Below is a small trained network, with its code and all its weights. Each question gives an input and a class and asks what happens when units are switched off, that is, made to give their printed mean instead of their output.

import numpy as np


def w(rows, s, z=0):
    codes = np.array(rows[::2]) - 128.0
    scale = np.full(codes.shape[1], s)
    scale[-1] = z or s
    return codes * scale


def norm(h):
    return h / np.sqrt((h * h).mean(-1, keepdims=True) + 1e-5)


def f(y):
    return y / 2 * (1 + np.tanh(0.7978845608 * (y + 0.044715 * y**3)))


def log_softmax(a):
    a = a - a.max(-1, keepdims=True)
    return a - np.log(np.exp(a).sum(-1, keepdims=True))


def net(x, mask):
    res = np.array(x, float).reshape(1, 4) / 4 @ E
    u = 0
    for l in range(4):
        y = f(norm(res) @ A[l][:, :-1].T + A[l][:, -1])
        res = res + np.where(mask[u : u + 7], y, B[l][:, -1]) @ B[l][:, :-1]
        u += 7
    return log_softmax(norm(res)[-1] @ U[:, :-1].T + U[:, -1])


A, B = {}, {}
E = w([
[250,103,37,143,114],'x0',
[168,102,251,159,130],'x1',
[131,190,74,209,193],'x2',
[3,93,148,176,147],'x3',
],0.0047)
A[0] = w([
[13,140,148,98,134,4],'L0N1',
[149,76,213,147,104,59],'L0N2',
[172,166,127,108,181,160],'L0N3',
[136,98,91,201,120,139],'L0N4',
[125,152,112,171,144,170],'L0N5',
[122,200,135,90,183,97],'L0N6',
[145,183,127,87,129,112],'L0N7',
],0.011,0.0023)
B[0] = w([
[91,83,108,254,14,255],'L0N1',
[215,132,221,116,185,251],'L0N2',
[39,145,130,142,140,166],'L0N3',
[196,203,98,151,185,179],'L0N4',
[149,183,127,139,180,165],'L0N5',
[15,185,176,77,165,154],'L0N6',
[48,188,126,67,152,149],'L0N7',
],0.0069,0.0044)
A[1] = w([
[124,77,52,8,71,79],'L1N1',
[147,145,111,123,65,161],'L1N2',
[61,65,151,216,105,5],'L1N3',
[37,148,171,147,94,72],'L1N4',
[167,50,139,96,168,142],'L1N5',
[156,131,147,2,157,144],'L1N6',
[111,102,108,140,180,93],'L1N7',
],0.0085,0.0028)
B[1] = w([
[96,40,127,91,254,193],'L1N1',
[30,97,117,144,122,164],'L1N2',
[150,65,68,168,70,251],'L1N3',
[54,141,81,174,106,235],'L1N4',
[98,170,216,56,101,191],'L1N5',
[98,74,202,142,53,236],'L1N6',
[198,139,160,158,126,116],'L1N7',
],0.0073,0.0028)
A[2] = w([
[88,58,134,241,53,5],'L2N1',
[200,91,121,127,131,44],'L2N2',
[174,55,115,42,119,106],'L2N3',
[173,168,2,213,140,50],'L2N4',
[66,186,158,74,153,76],'L2N5',
[100,209,135,106,102,120],'L2N6',
[116,24,88,16,135,11],'L2N7',
],0.0078,0.0029)
B[2] = w([
[131,9,54,227,94,254],'L2N1',
[53,163,134,56,132,125],'L2N2',
[48,64,154,57,142,170],'L2N3',
[227,151,73,58,145,249],'L2N4',
[99,195,101,189,129,144],'L2N5',
[2,114,172,127,154,137],'L2N6',
[76,37,122,40,220,166],'L2N7',
],0.0066,0.0037)
A[3] = w([
[101,18,4,196,5,138],'L3N1',
[163,80,158,47,102,54],'L3N2',
[71,60,194,145,63,3],'L3N3',
[218,74,170,76,70,34],'L3N4',
[175,170,3,180,175,93],'L3N5',
[220,165,88,98,191,60],'L3N6',
[71,94,219,104,2,114],'L3N7',
],0.007,0.0027)
B[3] = w([
[161,15,177,255,114,255],'L3N1',
[60,115,144,111,48,150],'L3N2',
[212,148,71,121,98,167],'L3N3',
[61,177,147,105,64,157],'L3N4',
[161,122,80,66,27,190],'L3N5',
[160,142,38,148,196,162],'L3N6',
[219,177,72,127,61,207],'L3N7',
],0.0076,0.0061)
U = w([
[186,209,11,100,188,169],'0',
[122,45,91,252,48,173],'1',
[54,75,115,52,170,166],'2',
[160,148,225,72,38,140],'3',
[179,191,195,198,223,2],'4',
[35,210,119,144,172,147],'5',
],0.011,0.0055)

Each question gives the input, the list of numbers given to net, and the class t.
The units are the neurons (one row each of A and B). Each row of codes is followed by its name. A weight is (code - 128) times the scale printed after its matrix; where a second scale follows, it is the last column's (A, B and U).
mask holds one flag per neuron, layer by layer. A switched-off neuron (its flag False) gives its mean, the last column of its row in B, instead of its output. The means were averaged over made-up inputs and are rounded, as every weight is.
A unit's drop is (log p(t) with every unit on - log p(t) with that unit switched off) / (log p(t) with every unit on - log p(t) with every unit switched off).
The circuit of an input: a set's keep is (log p(t) with only the set's units on - log p(t) with every unit switched off) / (log p(t) with every unit on - log p(t) with every unit switched off). Starting from the 12 units with the biggest drops (on a tie, the unit counted first), units are removed one at a time, each time the one whose removal leaves the highest keep (on an exact tie, the one counted first), for as long as the keep stays at least 0.8.
circuit, biggest first: the units of the circuit, biggest drop first
most important unit: the unit with the biggest drop
k most important neurons: the k neurons with the biggest drops, biggest first
k most important neurons of layer l: the k neurons of layer l with the biggest drops, biggest first
drop of u: that unit's drop, to one decimal
input [3,7,-3,7], class 3: most important unit => L0N2
input [-3,3,-8,0], class 3: circuit, biggest first => L0N2, L3N1
input [-2,-7,6,1], class 0: circuit, biggest first => L2N4, L1N6
input [0,-6,4,4], class 0: circuit, biggest first => L2N4, L0N4, L1N6
input [8,2,-2,-3], class 2: 2 most important neurons of layer 0 => L0N2, L0N1
input [-3,-2,-4,-3], class 2: circuit, biggest first => L1N1, L0N2, L2N7
input [0,0,-3,-7], class 2: 3 most important neurons => L1N1, L0N2, L2N7
input [-1,3,-6,3], class 3: 3 most important neurons => L0N2, L1N5, L0N3
input [5,-5,-6,6], class 2: 3 most important neurons => L1N1, L0N1, L2N7
input [6,-5,-1,-4], class 2: 2 most important neurons => L1N1, L0N1
input [0,6,4,-8], class 4: 2 most important neurons => L0N3, L3N5
input [-5,-4,4,-2], class 5: 4 most important neurons => L0N6, L0N7, L0N5, L1N6
input [0,4,6,-8], class 5: 2 most important neurons => L0N6, L0N7
input [3,8,6,8], class 4: most important unit => L0N1
input [4,-3,2,8], class 0: 2 most important neurons => L0N4, L2N4
input [-5,6,0,-1], class 3: 2 most important neurons => L0N2, L3N1
input [1,-3,-4,0], class 2: drop of L0N1 => 0.1
input [3,5,1,6], class 4: drop of L0N4 => 0.1
input [-6,-6,-6,-8], class 2: drop of L1N1 => 0.4
input [6,4,0,-7], class 3: most important unit => L0N1
